Here is a tiny trained network, its code and every weight. The questions are about switching its units off for an input and a class, where a switched-off unit gives its printed mean instead of its output.

import numpy as np


def w(rows, s, z=0):
    codes = np.array(rows[::2]) - 128.0
    scale = np.full(codes.shape[1], s)
    scale[-1] = z or s
    return codes * scale


def norm(h):
    return h / np.sqrt((h * h).mean(-1, keepdims=True) + 1e-5)


def f(y):
    return y / 2 * (1 + np.tanh(0.7978845608 * (y + 0.044715 * y**3)))


def log_softmax(a):
    a = a - a.max(-1, keepdims=True)
    return a - np.log(np.exp(a).sum(-1, keepdims=True))


def net(x, mask):
    res = np.array(x, float).reshape(1, 6) / 4 @ E
    u = 0
    for l in range(3):
        y = f(norm(res) @ A[l][:, :-1].T + A[l][:, -1])
        res = res + np.where(mask[u : u + 7], y, B[l][:, -1]) @ B[l][:, :-1]
        u += 7
    return log_softmax(norm(res)[-1] @ U[:, :-1].T + U[:, -1])


A, B = {}, {}
E = w([
[197,131,138,129,96,168,112,114],'x0',
[55,130,124,101,119,184,57,152],'x1',
[159,116,152,201,112,119,137,200],'x2',
[114,79,125,188,227,186,141,78],'x3',
[151,95,198,160,67,140,123,171],'x4',
[247,45,105,73,151,106,93,126],'x5',
],0.013)
A[0] = w([
[26,161,127,230,118,211,94,142,58],'L0N1',
[169,131,118,50,109,169,108,62,36],'L0N2',
[45,116,133,113,132,189,44,171,9],'L0N3',
[27,91,142,96,175,165,110,113,30],'L0N4',
[113,124,85,169,253,105,172,94,116],'L0N5',
[191,110,164,186,106,160,103,117,2],'L0N6',
[164,186,88,73,134,158,124,33,101],'L0N7',
],0.016,0.0044)
B[0] = w([
[123,241,189,172,171,200,111,245,254],'L0N1',
[145,119,95,78,90,175,83,110,209],'L0N2',
[103,125,107,61,79,227,73,164,218],'L0N3',
[156,56,132,72,174,7,87,85,208],'L0N4',
[131,128,91,230,189,88,92,84,240],'L0N5',
[152,79,148,141,127,129,227,129,178],'L0N6',
[181,126,103,62,156,112,136,62,238],'L0N7',
],0.015,0.0095)
A[1] = w([
[27,187,178,199,85,161,196,87,113],'L1N1',
[188,91,170,149,33,56,132,203,2],'L1N2',
[5,173,160,86,141,73,189,130,70],'L1N3',
[13,34,151,177,113,130,115,201,41],'L1N4',
[80,232,72,135,104,117,227,72,120],'L1N5',
[136,182,186,162,25,66,182,98,122],'L1N6',
[150,123,84,111,75,88,127,197,165],'L1N7',
],0.019,0.0029)
B[1] = w([
[10,162,192,128,132,142,116,156,218],'L1N1',
[135,83,91,127,163,75,215,245,255],'L1N2',
[39,142,196,139,85,162,197,35,182],'L1N3',
[146,221,166,91,81,195,131,2,188],'L1N4',
[129,122,150,206,187,108,41,101,193],'L1N5',
[152,112,4,56,218,154,169,174,215],'L1N6',
[183,152,81,155,145,86,92,181,217],'L1N7',
],0.018,0.0081)
A[2] = w([
[160,59,141,170,105,154,202,112,85],'L2N1',
[67,117,91,124,82,81,105,98,2],'L2N2',
[76,93,102,162,161,89,126,97,61],'L2N3',
[196,52,152,167,115,203,209,101,115],'L2N4',
[98,140,91,5,112,121,134,129,116],'L2N5',
[97,103,122,138,65,74,126,165,60],'L2N6',
[82,167,162,176,70,57,162,127,42],'L2N7',
],0.022,0.0034)
B[2] = w([
[158,128,205,137,104,76,148,80,170],'L2N1',
[139,242,187,138,171,73,138,112,138],'L2N2',
[169,97,157,132,191,170,140,120,191],'L2N3',
[124,227,188,177,62,24,128,109,185],'L2N4',
[165,187,83,151,59,92,83,107,247],'L2N5',
[101,143,73,105,144,137,144,149,136],'L2N6',
[187,100,127,107,118,251,134,149,152],'L2N7',
],0.019,0.012)
U = w([
[98,45,150,90,112,132,144,117,11],'0',
[146,98,65,136,158,84,203,227,162],'1',
[72,198,185,178,138,217,126,201,179],'2',
[47,95,139,110,117,181,186,81,54],'3',
[143,108,106,181,249,132,105,61,177],'4',
[169,150,72,68,66,129,59,100,178],'5',
[169,143,175,169,111,56,167,81,143],'6',
[70,33,131,108,96,141,147,132,1],'7',
],0.016,0.0072)

Each question gives the input, the list of numbers given to net, and the class t.
The units are the neurons (one row each of A and B). Each row of codes is followed by its name. A weight is (code - 128) times the scale printed after its matrix; where a second scale follows, it is the last column's (A, B and U).
mask holds one flag per neuron, layer by layer. A switched-off neuron (its flag False) gives its mean, the last column of its row in B, instead of its output. The means were averaged over made-up inputs and are rounded, as every weight is.
A unit's drop is (log p(t) with every unit on - log p(t) with that unit switched off) / (log p(t) with every unit on - log p(t) with every unit switched off).
The circuit of an input: a set's keep is (log p(t) with only the set's units on - log p(t) with every unit switched off) / (log p(t) with every unit on - log p(t) with every unit switched off). Starting from the 12 units with the biggest drops (on a tie, the unit counted first), units are removed one at a time, each time the one whose removal leaves the highest keep (on an exact tie, the one counted first), for as long as the keep stays at least 0.8.
circuit, biggest first: the units of the circuit, biggest drop first
unit that matters most: the unit with the biggest drop
top k neurons: the k neurons with the biggest drops, biggest first
top k neurons in layer l: the k neurons of layer l with the biggest drops, biggest first
drop of u: that unit's drop, to one decimal
input [-8,-7,1,0,8,-4], class 2: top 2 neurons => [L1N1; L0N4]
input [-7,-3,8,2,5,2], class 6: top 3 neurons => [L1N4; L2N4; L2N1]
input [-8,-7,-1,-1,8,1], class 1: unit that matters most => L1N2
input [2,1,3,-5,4,-3], class 1: top 2 neurons in layer 1 => [L1N2; L1N6]
input [-5,2,3,1,4,3], class 6: top 2 neurons => [L1N4; L0N1]
input [-2,-6,-6,-5,5,3], class 1: top 3 neurons => [L1N2; L0N3; L0N7]
input [-7,4,-2,-8,0,7], class 1: circuit, biggest first => [L0N7; L0N3; L1N2]
input [2,-6,0,4,8,-3], class 1: top 3 neurons in layer 1 => [L1N6; L1N2; L1N1]
input [-3,-6,-8,-4,-6,2], class 4: top 3 neurons => [L1N5; L0N3; L0N5]
input [2,-2,-5,2,-5,8], class 5: top 2 neurons => [L0N2; L1N5]
input [-3,-3,5,8,5,1], class 6: top 3 neurons => [L0N6; L2N4; L2N1]
input [4,4,-4,8,6,1], class 2: top 3 neurons => [L0N1; L0N3; L2N5]
input [-8,-6,-8,-5,4,-4], class 3: top 2 neurons in layer 1 => [L1N3; L1N1]
input [2,-1,2,1,8,-1], class 1: circuit, biggest first => [L1N2]
input [4,-4,2,3,7,-3], class 1: top 2 neurons => [L1N6; L1N2]
input [2,-8,1,-7,-3,-8], class 4: top 2 neurons in layer 1 => [L1N5; L1N6]
input [5,-4,8,2,8,0], class 1: top 2 neurons => [L1N2; L1N6]
input [5,4,-7,6,-1,0], class 5: top 2 neurons in layer 0 => [L0N2; L0N3]
input [8,0,3,-3,-4,-3], class 4: top 2 neurons in layer 1 => [L1N5; L1N2]
input [7,-7,-1,4,0,0], class 6: circuit, biggest first => [L2N4]
input [2,-6,6,7,0,7], class 6: drop of L2N4 => 0.1
input [2,4,3,-6,1,8], class 1: drop of L1N7 => 0.0
input [-8,0,5,-3,-6,4], class 4: drop of L1N2 => 0.1
